Here is a tiny trained network, its code and every weight. The questions are about switching its units off for an input and a class, where a switched-off unit gives its printed mean instead of its output.

import numpy as np


def w(rows, s, z=0):
    codes = np.array(rows[::2]) - 128.0
    scale = np.full(codes.shape[1], s)
    scale[-1] = z or s
    return codes * scale


def f(y):
    return np.maximum(y, 0)


def log_softmax(a):
    a = a - a.max(-1, keepdims=True)
    return a - np.log(np.exp(a).sum(-1, keepdims=True))


def net(x, mask):
    res = np.array(x, float).reshape(1, 3) / 4 @ E
    y = f(res @ A[0][:, :-1].T + A[0][:, -1])
    res = res + np.where(mask, y, B[0][:, -1]) @ B[0][:, :-1]
    return log_softmax(res[-1] @ U[:, :-1].T + U[:, -1])


A, B = {}, {}
E = w([
[181,96,21,179,113,227,89],'x0',
[6,41,89,47,212,180,185],'x1',
[188,231,12,131,254,63,173],'x2',
],0.0068)
A[0] = w([
[84,66,192,152,36,170,63,85],'n0',
[101,117,49,63,225,169,197,54],'n1',
[161,60,52,187,120,206,135,95],'n2',
[84,104,233,36,172,36,143,110],'n3',
[33,73,142,67,187,159,194,1],'n4',
[126,95,46,183,112,187,119,27],'n5',
[75,137,225,100,166,50,177,35],'n6',
[147,191,64,122,170,65,120,19],'n7',
[72,37,125,88,189,199,196,8],'n8',
[124,74,59,218,102,196,117,190],'n9',
[230,200,163,199,24,67,71,73],'n10',
[187,189,5,95,236,35,228,189],'n11',
[198,217,71,122,215,111,119,55],'n12',
[181,59,53,192,155,223,137,120],'n13',
[247,197,148,199,41,80,62,95],'n14',
[123,114,52,136,121,185,57,36],'n15',
[140,171,129,202,82,70,71,34],'n16',
[97,65,227,138,35,188,95,40],'n17',
[31,91,50,47,182,255,218,128],'n18',
[111,143,196,147,129,77,169,235],'n19',
[83,25,200,107,15,176,114,97],'n20',
[58,37,110,69,166,171,177,245],'n21',
],0.0072,0.0059)
B[0] = w([
[73,99,72,88,147,203,36,187],'n0',
[115,44,76,133,66,104,45,186],'n1',
[80,212,191,214,81,78,144,171],'n2',
[67,197,165,216,47,82,135,179],'n3',
[149,25,159,153,116,47,31,172],'n4',
[36,190,166,222,116,49,34,149],'n5',
[31,191,185,233,93,38,140,157],'n6',
[36,80,82,199,116,186,35,158],'n7',
[110,41,61,178,122,55,41,174],'n8',
[86,203,184,182,34,98,196,194],'n9',
[204,48,106,103,86,52,71,207],'n10',
[46,151,89,125,86,235,67,249],'n11',
[50,92,65,103,145,208,50,184],'n12',
[59,204,192,196,52,66,160,184],'n13',
[194,46,80,98,68,59,89,212],'n14',
[56,213,181,224,108,37,39,147],'n15',
[97,58,103,108,103,44,36,155],'n16',
[41,184,62,133,171,198,34,183],'n17',
[170,56,119,91,26,42,86,228],'n18',
[111,184,158,172,2,151,154,184],'n19',
[56,125,53,108,152,209,64,204],'n20',
[199,78,127,53,19,107,167,231],'n21',
],0.0077,0.012)
U = w([
[38,79,43,128,169,229,78,55],'0',
[187,1,98,122,129,26,94,25],'1',
[70,210,193,222,109,58,141,84],'2',
[150,144,141,112,59,178,169,250],'3',
[240,234,205,18,184,112,201,3],'4',
[238,208,219,14,216,217,247,3],'5',
[207,216,226,57,232,139,222,3],'6',
[223,203,213,40,222,60,215,3],'7',
],0.0084,0.0061)

Each question gives the input, the list of numbers given to net, and the class t.
The units are the neurons (one row each of A and B). Each row of codes is followed by its name. A weight is (code - 128) times the scale printed after its matrix; where a second scale follows, it is the last column's (A, B and U).
mask holds one flag per neuron, in row order. A switched-off neuron (its flag False) gives its mean, the last column of its row in B, instead of its output. The means were averaged over made-up inputs and are rounded, as every weight is.
A unit's drop is (log p(t) with every unit on - log p(t) with that unit switched off) / (log p(t) with every unit on - log p(t) with every unit switched off).
The circuit of an input: a set's keep is (log p(t) with only the set's units on - log p(t) with every unit switched off) / (log p(t) with every unit on - log p(t) with every unit switched off). Starting from the 12 units with the biggest drops (on a tie, the unit counted first), units are removed one at a time, each time the one whose removal leaves the highest keep (on an exact tie, the one counted first), for as long as the keep stays at least 0.8.
units of the circuit, in order: the units of the circuit, biggest drop first
unit that matters most: the unit with the biggest drop
k most important neurons: the k neurons with the biggest drops, biggest first
drop of u: that unit's drop, to one decimal
input [-1,6,5], class 1: unit that matters most -> n18
input [6,4,5], class 2: units of the circuit, in order -> [n13 n2]
input [-6,1,-8], class 0: 2 most important neurons -> [n20 n0]
input [-4,0,4], class 0: 2 most important neurons -> [n11 n9]
input [6,-5,-8], class 0: 3 most important neurons -> [n0 n20 n17]
input [-1,4,3], class 1: 2 most important neurons -> [n20 n18]
input [7,0,-6], class 2: 3 most important neurons -> [n9 n2 n13]
input [-3,-6,-6], class 0: 2 most important neurons -> [n17 n20]
input [-8,7,-7], class 2: 2 most important neurons -> [n3 n6]
input [2,-4,4], class 0: 4 most important neurons -> [n18 n11 n21 n12]
input [-4,-8,6], class 1: 2 most important neurons -> [n10 n14]
input [6,6,3], class 1: 3 most important neurons -> [n18 n1 n21]
input [-6,4,-3], class 2: 2 most important neurons -> [n3 n6]
input [-6,4,0], class 2: units of the circuit, in order -> [n3]
input [-1,4,-1], class 1: drop of n11 -> 0.1
input [-1,-1,2], class 3: drop of n9 -> -0.1
input [0,6,1], class 1: drop of n18 -> 0.0
input [1,2,2], class 3: drop of n20 -> 0.2
